Below are the code and all the weights of a small trained network. Each question names an input and a target symbol and asks about switching units off, where a switched-off unit gives its printed mean instead of its output.

import numpy as np


def w(rows, s, z=0):
    codes = np.array(rows[::2]) - 128.0
    scale = np.full(codes.shape[1], s)
    scale[-1] = z or s
    return codes * scale


def f(y):
    return y / 2 * (1 + np.tanh(0.7978845608 * (y + 0.044715 * y**3)))


def softmax(a):
    e = np.exp(a - a.max(-1, keepdims=True))
    return e / e.sum(-1, keepdims=True)


def log_softmax(a):
    a = a - a.max(-1, keepdims=True)
    return a - np.log(np.exp(a).sum(-1, keepdims=True))


def net(x, mask):
    ids = ['βγδζηξπστφψω'.index(c) for c in x.split()]
    T = len(ids)
    res = E[ids] + P[:T]
    r = res
    for j in range(3):
        rows = slice(3 * j, 3 * j + 3)
        q, k, v = (r @ M[0][rows].T for M in (Q, K, V))
        z = softmax(np.where(np.tri(T) > 0, q @ k.T / 3**0.5, -1e9)) @ v
        o = O[0][rows]
        res = res + np.where(mask[j], z, o[:, -1]) @ o[:, :-1]
    y = f(res @ A[0][:, :-1].T + A[0][:, -1])
    res = res + np.where(mask[3:11], y, B[0][:, -1]) @ B[0][:, :-1]
    return log_softmax(res[-1] @ U[:, :-1].T + U[:, -1])


Q, K, V, O, A, B = {}, {}, {}, {}, {}, {}
E = w([
[72,43,142,225,65,139,145,112],'β',
[181,69,138,109,45,179,76,188],'γ',
[154,157,177,223,129,117,76,154],'δ',
[85,179,126,196,168,114,219,130],'ζ',
[191,182,171,51,143,131,186,209],'η',
[116,150,2,153,90,59,103,186],'ξ',
[83,100,96,161,159,238,130,232],'π',
[91,80,99,64,128,165,227,116],'σ',
[192,123,124,166,71,68,200,98],'τ',
[88,228,128,117,167,153,96,171],'φ',
[49,157,210,71,56,77,113,106],'ψ',
[148,213,116,165,55,243,147,73],'ω',
],0.0087)
P = w([
[111,171,205,189,49,130,189,253],'0',
[115,145,84,116,89,164,121,112],'1',
[116,145,99,118,86,164,130,120],'2',
[109,161,100,115,79,166,141,131],'3',
[116,153,107,120,70,161,142,139],'4',
[115,161,112,115,73,163,152,151],'5',
[108,161,120,112,71,153,157,162],'6',
],0.0062)
Q[0] = w([
[95,171,141,141,42,170,183,179],'H0',
[89,170,145,142,44,169,180,187],'H0',
[89,177,146,140,38,172,189,186],'H0',
[153,91,93,108,203,75,80,82],'H1',
[155,94,98,102,200,75,72,88],'H1',
[162,70,126,116,248,112,62,73],'H1',
[160,69,133,123,224,103,77,84],'H2',
[119,181,128,115,23,127,154,149],'H2',
[143,88,125,153,229,132,112,115],'H2',
],0.011)
K[0] = w([
[127,176,205,206,82,124,171,217],'H0',
[131,168,207,203,81,131,178,215],'H0',
[131,174,209,204,75,128,175,221],'H0',
[162,85,63,68,200,145,74,10],'H1',
[151,77,63,73,204,143,82,16],'H1',
[116,76,103,31,192,114,88,12],'H1',
[117,136,110,78,132,127,89,34],'H2',
[122,140,179,181,94,115,195,230],'H2',
[148,104,65,66,175,145,55,29],'H2',
],0.011)
V[0] = w([
[161,63,135,112,54,60,85,85],'H0',
[77,86,146,152,161,68,183,129],'H0',
[38,84,155,80,141,128,98,172],'H0',
[103,163,198,77,98,174,95,107],'H1',
[70,204,123,99,145,42,119,120],'H1',
[205,121,105,59,143,92,127,185],'H1',
[131,109,80,172,154,132,18,165],'H2',
[95,73,77,89,108,146,179,123],'H2',
[179,118,254,160,134,103,138,144],'H2',
],0.007)
O[0] = w([
[206,122,94,131,11,148,127,197,9],'H0',
[125,29,63,62,125,101,208,93,131],'H0',
[56,190,49,146,102,62,222,115,131],'H0',
[142,207,82,163,113,57,45,101,201],'H1',
[56,101,32,58,157,110,73,223,113],'H1',
[25,160,213,64,43,173,136,134,54],'H1',
[148,221,147,127,152,176,220,220,8],'H2',
[77,39,132,253,72,125,160,120,98],'H2',
[170,148,126,17,105,101,134,30,252],'H2',
],0.006,0.0032)
A[0] = w([
[253,161,69,143,167,110,188,102,239],'N0',
[100,168,90,225,28,126,118,91,196],'N1',
[159,96,35,237,200,238,157,226,151],'N2',
[72,78,110,92,223,98,198,104,229],'N3',
[72,243,94,134,160,125,142,143,191],'N4',
[200,71,142,108,45,167,97,133,239],'N5',
[104,142,187,177,214,111,68,95,254],'N6',
[154,183,99,92,125,144,59,194,204],'N7',
],0.0059,0.0036)
B[0] = w([
[255,127,152,163,189,86,214,182,204],'N0',
[104,142,93,219,34,126,154,84,252],'N1',
[138,118,185,127,55,82,199,224,165],'N2',
[72,87,82,104,238,154,154,82,188],'N3',
[73,230,89,117,168,134,114,171,220],'N4',
[188,55,132,73,70,174,89,124,204],'N5',
[108,131,215,195,190,131,55,155,210],'N6',
[175,158,77,48,110,140,39,209,191],'N7',
],0.0056,0.0041)
U = w([
[222,81,160,139,114,33,220,97,127],'β',
[171,220,123,153,52,255,151,67,32],'γ',
[218,179,175,15,180,124,164,160,79],'δ',
[105,28,81,92,224,172,140,77,197],'ζ',
[37,149,217,51,81,66,80,64,175],'η',
[66,98,137,123,103,220,164,233,210],'ξ',
[81,185,157,193,194,102,228,96,120],'π',
[55,17,117,235,81,122,122,87,81],'σ',
[183,23,147,80,82,180,82,132,153],'τ',
[81,195,93,103,210,179,49,157,1],'φ',
[125,137,12,138,81,16,95,169,135],'ψ',
[191,122,193,209,168,103,12,139,202],'ω',
],0.0057,0.0026)

Each question gives the input, a string of symbols that net reads in full, and the target symbol t.
The units are the heads (3 rows each of Q, K, V and O) and the neurons (one row each of A and B). Each row of codes is followed by its name. A weight is (code - 128) times the scale printed after its matrix; where a second scale follows, it is the last column's (O, A, B and U).
mask holds one flag per unit, heads first, then neurons. A switched-off unit (its flag False) gives its mean, the last column of its rows in O or B, instead of its output. The means were averaged over made-up inputs and are rounded, as every weight is.
A unit's drop is (log p(t) with every unit on - log p(t) with that unit switched off) / (log p(t) with every unit on - log p(t) with every unit switched off).
The circuit of an input: a set's keep is (log p(t) with only the set's units on - log p(t) with every unit switched off) / (log p(t) with every unit on - log p(t) with every unit switched off). Starting from all 11 units, units are removed one at a time, each time the one whose removal leaves the highest keep (on an exact tie, the one counted first), for as long as the keep stays at least 0.8.
units of the circuit, in order: the units of the circuit, biggest drop first
most important unit: the unit with the biggest drop
k most important neurons: the k neurons with the biggest drops, biggest first
which heads matter: for each layer, one digit per head in row order, 1 if its drop is at least 0.15 and else 0, layers parted by /
drop of u: that unit's drop, to one decimal
input ζ β δ ζ ξ η, target ζ: units of the circuit, in order : (H0 N3 H1)
input ψ π ψ ζ, target ψ: units of the circuit, in order : (H1 H0)
input σ ω ω, target σ: most important unit : H2
input ω ω ψ δ, target ω: units of the circuit, in order : (H0 N6 H1)
input δ π τ, target δ: units of the circuit, in order : (H2 N0)
input ω ω ω ξ, target ω: units of the circuit, in order : (H0 H1 N6)
input β ω η, target β: 2 most important neurons : (N0 N4)
input ξ ψ σ ω ω σ, target ξ: units of the circuit, in order : (H2 H1)
input ω ζ ω ψ γ, target ω: which heads matter : 110
input ω σ β, target ω: 2 most important neurons : (N6 N3)
input β ζ φ ω τ, target β: units of the circuit, in order : (N0 H1 H0)
input η ψ η ζ φ, target η: units of the circuit, in order : (H1 H2)
input π ω ω β δ ω τ, target π: which heads matter : 101
input ω ψ ω ζ ψ π, target ω: most important unit : H0
input π ω ξ σ, target π: 2 most important neurons : (N5 N7)
input π ζ σ π γ ω, target π: drop of H0 : 0.8
input ξ ψ ψ ψ ψ π ω, target ξ: drop of H1 : 0.5
input ζ ξ ψ, target ζ: drop of N3 : 0.3
